Here is a tiny trained network, its code and every weight. The questions are about switching its units off for an input and a class, where a switched-off unit gives its printed mean instead of its output.

import numpy as np


def w(rows, s, z=0):
    codes = np.array(rows[::2]) - 128.0
    scale = np.full(codes.shape[1], s)
    scale[-1] = z or s
    return codes * scale


def norm(h):
    return h / np.sqrt((h * h).mean(-1, keepdims=True) + 1e-5)


def f(y):
    return np.maximum(y, 0)


def log_softmax(a):
    a = a - a.max(-1, keepdims=True)
    return a - np.log(np.exp(a).sum(-1, keepdims=True))


def net(x, mask):
    res = np.array(x, float).reshape(1, 5) / 4 @ E
    u = 0
    for l in range(2):
        y = f(norm(res) @ A[l][:, :-1].T + A[l][:, -1])
        res = res + np.where(mask[u : u + 16], y, B[l][:, -1]) @ B[l][:, :-1]
        u += 16
    return log_softmax(norm(res)[-1] @ U[:, :-1].T + U[:, -1])


A, B = {}, {}
E = w([
[127,127,130,128,125,129,128,127,130,131],'x0',
[145,82,155,107,71,105,24,117,91,74],'x1',
[133,125,84,119,136,80,73,110,97,255],'x2',
[128,123,121,128,131,127,126,127,128,126],'x3',
[46,159,125,86,136,86,130,73,103,104],'x4',
],0.0042)
A[0] = w([
[151,94,121,106,98,111,148,132,155,114,41],'L0N0',
[132,139,96,121,119,103,41,134,91,197,32],'L0N1',
[103,158,108,141,129,102,112,107,117,160,5],'L0N2',
[145,123,147,113,150,105,142,142,109,122,60],'L0N3',
[113,125,170,173,83,116,158,119,118,148,64],'L0N4',
[31,166,133,105,138,88,128,91,117,106,154],'L0N5',
[99,159,93,147,168,132,216,138,175,110,137],'L0N6',
[26,147,127,77,134,100,138,66,121,111,157],'L0N7',
[126,185,85,139,197,128,158,128,121,227,107],'L0N8',
[113,90,173,152,105,162,114,124,113,32,119],'L0N9',
[118,193,146,146,174,165,253,158,201,95,161],'L0N10',
[136,126,77,130,128,144,117,112,157,110,71],'L0N11',
[162,137,109,120,78,102,120,85,128,135,47],'L0N12',
[105,179,94,167,182,115,131,116,142,190,53],'L0N13',
[198,88,96,180,126,192,111,152,146,136,71],'L0N14',
[90,139,147,134,124,136,197,146,150,82,98],'L0N15',
],0.0039,0.0023)
B[0] = w([
[177,141,164,136,121,140,129,66,156,124,131],'L0N0',
[97,94,103,177,183,239,108,97,63,119,186],'L0N1',
[196,120,154,79,112,154,177,144,75,160,142],'L0N2',
[133,114,143,100,150,168,141,112,157,122,128],'L0N3',
[163,83,79,127,129,111,109,161,125,127,128],'L0N4',
[110,195,117,69,172,130,117,75,112,87,202],'L0N5',
[137,91,117,164,146,201,84,84,62,169,211],'L0N6',
[63,184,139,59,123,161,135,80,110,100,210],'L0N7',
[127,129,116,94,46,45,208,169,175,82,223],'L0N8',
[147,185,97,169,97,26,199,177,174,101,213],'L0N9',
[132,67,112,163,189,184,4,78,37,157,255],'L0N10',
[77,123,153,147,135,175,134,137,152,126,128],'L0N11',
[94,118,138,163,132,178,158,126,92,107,138],'L0N12',
[132,123,152,69,69,115,206,142,184,103,181],'L0N13',
[129,180,147,86,157,108,172,22,107,110,185],'L0N14',
[128,123,103,113,136,169,27,115,81,154,180],'L0N15',
],0.0033,0.0045)
A[1] = w([
[92,185,124,101,125,104,213,105,172,130,116],'L1N0',
[136,82,132,88,91,83,57,111,97,145,61],'L1N1',
[41,179,121,57,162,62,153,91,165,135,94],'L1N2',
[174,152,148,92,102,72,160,136,168,40,95],'L1N3',
[190,83,139,142,81,122,178,197,240,183,85],'L1N4',
[185,113,139,198,82,104,134,235,207,99,10],'L1N5',
[45,158,178,96,139,138,112,105,96,87,87],'L1N6',
[136,121,159,84,113,104,1,113,103,177,66],'L1N7',
[183,113,193,157,130,86,136,209,181,91,2],'L1N8',
[183,51,113,218,109,159,62,190,128,122,188],'L1N9',
[131,169,171,131,86,101,123,152,174,43,98],'L1N10',
[129,117,73,100,115,110,207,148,157,184,81],'L1N11',
[177,23,97,211,143,163,102,177,117,215,147],'L1N12',
[107,137,136,151,85,7,198,160,218,114,169],'L1N13',
[168,109,144,173,153,142,171,183,194,188,94],'L1N14',
[171,115,100,167,113,98,171,221,202,179,33],'L1N15',
],0.0043,0.0017)
B[1] = w([
[213,112,155,127,113,83,133,172,106,150,186],'L1N0',
[141,149,123,166,192,168,155,112,109,83,184],'L1N1',
[228,60,215,169,117,152,181,220,161,163,219],'L1N2',
[70,81,109,128,46,76,105,191,200,150,199],'L1N3',
[14,84,89,112,130,95,63,54,88,57,184],'L1N4',
[88,44,147,148,110,180,194,17,30,196,176],'L1N5',
[120,127,17,190,148,103,63,138,144,147,218],'L1N6',
[122,156,125,150,207,253,181,96,139,81,198],'L1N7',
[107,69,103,149,144,191,182,19,40,159,165],'L1N8',
[190,120,211,115,125,141,238,152,170,247,244],'L1N9',
[76,101,68,90,69,59,101,146,179,208,200],'L1N10',
[55,191,125,74,89,72,118,111,141,97,187],'L1N11',
[182,194,183,160,114,66,75,244,241,31,254],'L1N12',
[174,167,168,164,235,214,101,120,110,99,187],'L1N13',
[121,166,89,116,105,99,41,120,130,75,180],'L1N14',
[59,103,85,108,74,124,63,132,116,42,170],'L1N15',
],0.0039,0.0041)
U = w([
[239,148,196,197,165,189,118,182,181,130,212],'0',
[65,164,76,104,63,34,64,165,179,75,194],'1',
[73,155,78,124,210,201,82,42,46,110,150],'2',
[141,164,133,53,134,77,251,144,105,213,31],'3',
[112,13,156,161,37,134,195,84,127,168,8],'4',
],0.011,0.0012)

Each question gives the input, the list of numbers given to net, and the class t.
The units are the neurons (one row each of A and B). Each row of codes is followed by its name. A weight is (code - 128) times the scale printed after its matrix; where a second scale follows, it is the last column's (A, B and U).
mask holds one flag per neuron, layer by layer. A switched-off neuron (its flag False) gives its mean, the last column of its row in B, instead of its output. The means were averaged over made-up inputs and are rounded, as every weight is.
A unit's drop is (log p(t) with every unit on - log p(t) with that unit switched off) / (log p(t) with every unit on - log p(t) with every unit switched off).
The circuit of an input: a set's keep is (log p(t) with only the set's units on - log p(t) with every unit switched off) / (log p(t) with every unit on - log p(t) with every unit switched off). Starting from the 12 units with the biggest drops (on a tie, the unit counted first), units are removed one at a time, each time the one whose removal leaves the highest keep (on an exact tie, the one counted first), for as long as the keep stays at least 0.8.
circuit, biggest first: the units of the circuit, biggest drop first
unit that matters most: the unit with the biggest drop
k most important neurons: the k neurons with the biggest drops, biggest first
k most important neurons of layer l: the k neurons of layer l with the biggest drops, biggest first
drop when u is switched off: that unit's drop, to one decimal
input [0,-1,8,2,7], class 3: circuit, biggest first => [L0N10; L1N2]
input [8,0,3,-6,-7], class 1: unit that matters most => L0N10
input [8,-4,-8,-3,1], class 2: 2 most important neurons of layer 1 => [L1N2; L1N12]
input [4,5,0,6,-4], class 4: 4 most important neurons => [L0N10; L0N6; L0N9; L0N15]
input [6,1,7,-1,-1], class 0: 2 most important neurons of layer 0 => [L0N1; L0N9]
input [6,-2,1,-4,-2], class 1: 2 most important neurons => [L0N8; L0N7]
input [-5,6,1,-5,7], class 2: 2 most important neurons => [L0N8; L1N12]
input [-2,-8,-1,7,1], class 2: 2 most important neurons of layer 0 => [L0N10; L0N6]
input [6,0,-6,8,2], class 2: 2 most important neurons => [L0N10; L0N8]
input [1,1,-6,-7,-4], class 4: 2 most important neurons of layer 0 => [L0N9; L0N1]
input [-1,-1,8,-2,7], class 3: 2 most important neurons => [L0N10; L1N2]
input [-8,-1,2,-3,8], class 3: 3 most important neurons => [L1N2; L0N10; L1N12]
input [2,2,1,-1,5], class 2: 3 most important neurons => [L0N8; L1N12; L0N9]
input [-8,-1,3,4,7], class 3: circuit, biggest first => [L1N2]
input [0,-3,1,-2,7], class 3: 3 most important neurons of layer 0 => [L0N8; L0N1; L0N13]
input [-8,8,0,8,-7], class 4: 2 most important neurons of layer 1 => [L1N5; L1N8]
input [6,0,4,-3,4], class 3: 2 most important neurons => [L0N10; L1N2]
input [-3,6,-2,3,-8], class 4: drop when L0N10 is switched off => 0.1
input [1,6,-7,2,-3], class 4: drop when L1N5 is switched off => 0.1
input [5,-5,8,5,-2], class 1: drop when L1N9 is switched off => 0.0
input [-6,-2,4,-3,8], class 3: drop when L1N2 is switched off => 0.3
input [-1,-1,6,7,8], class 3: most important neuron of layer 1 => [L1N2]
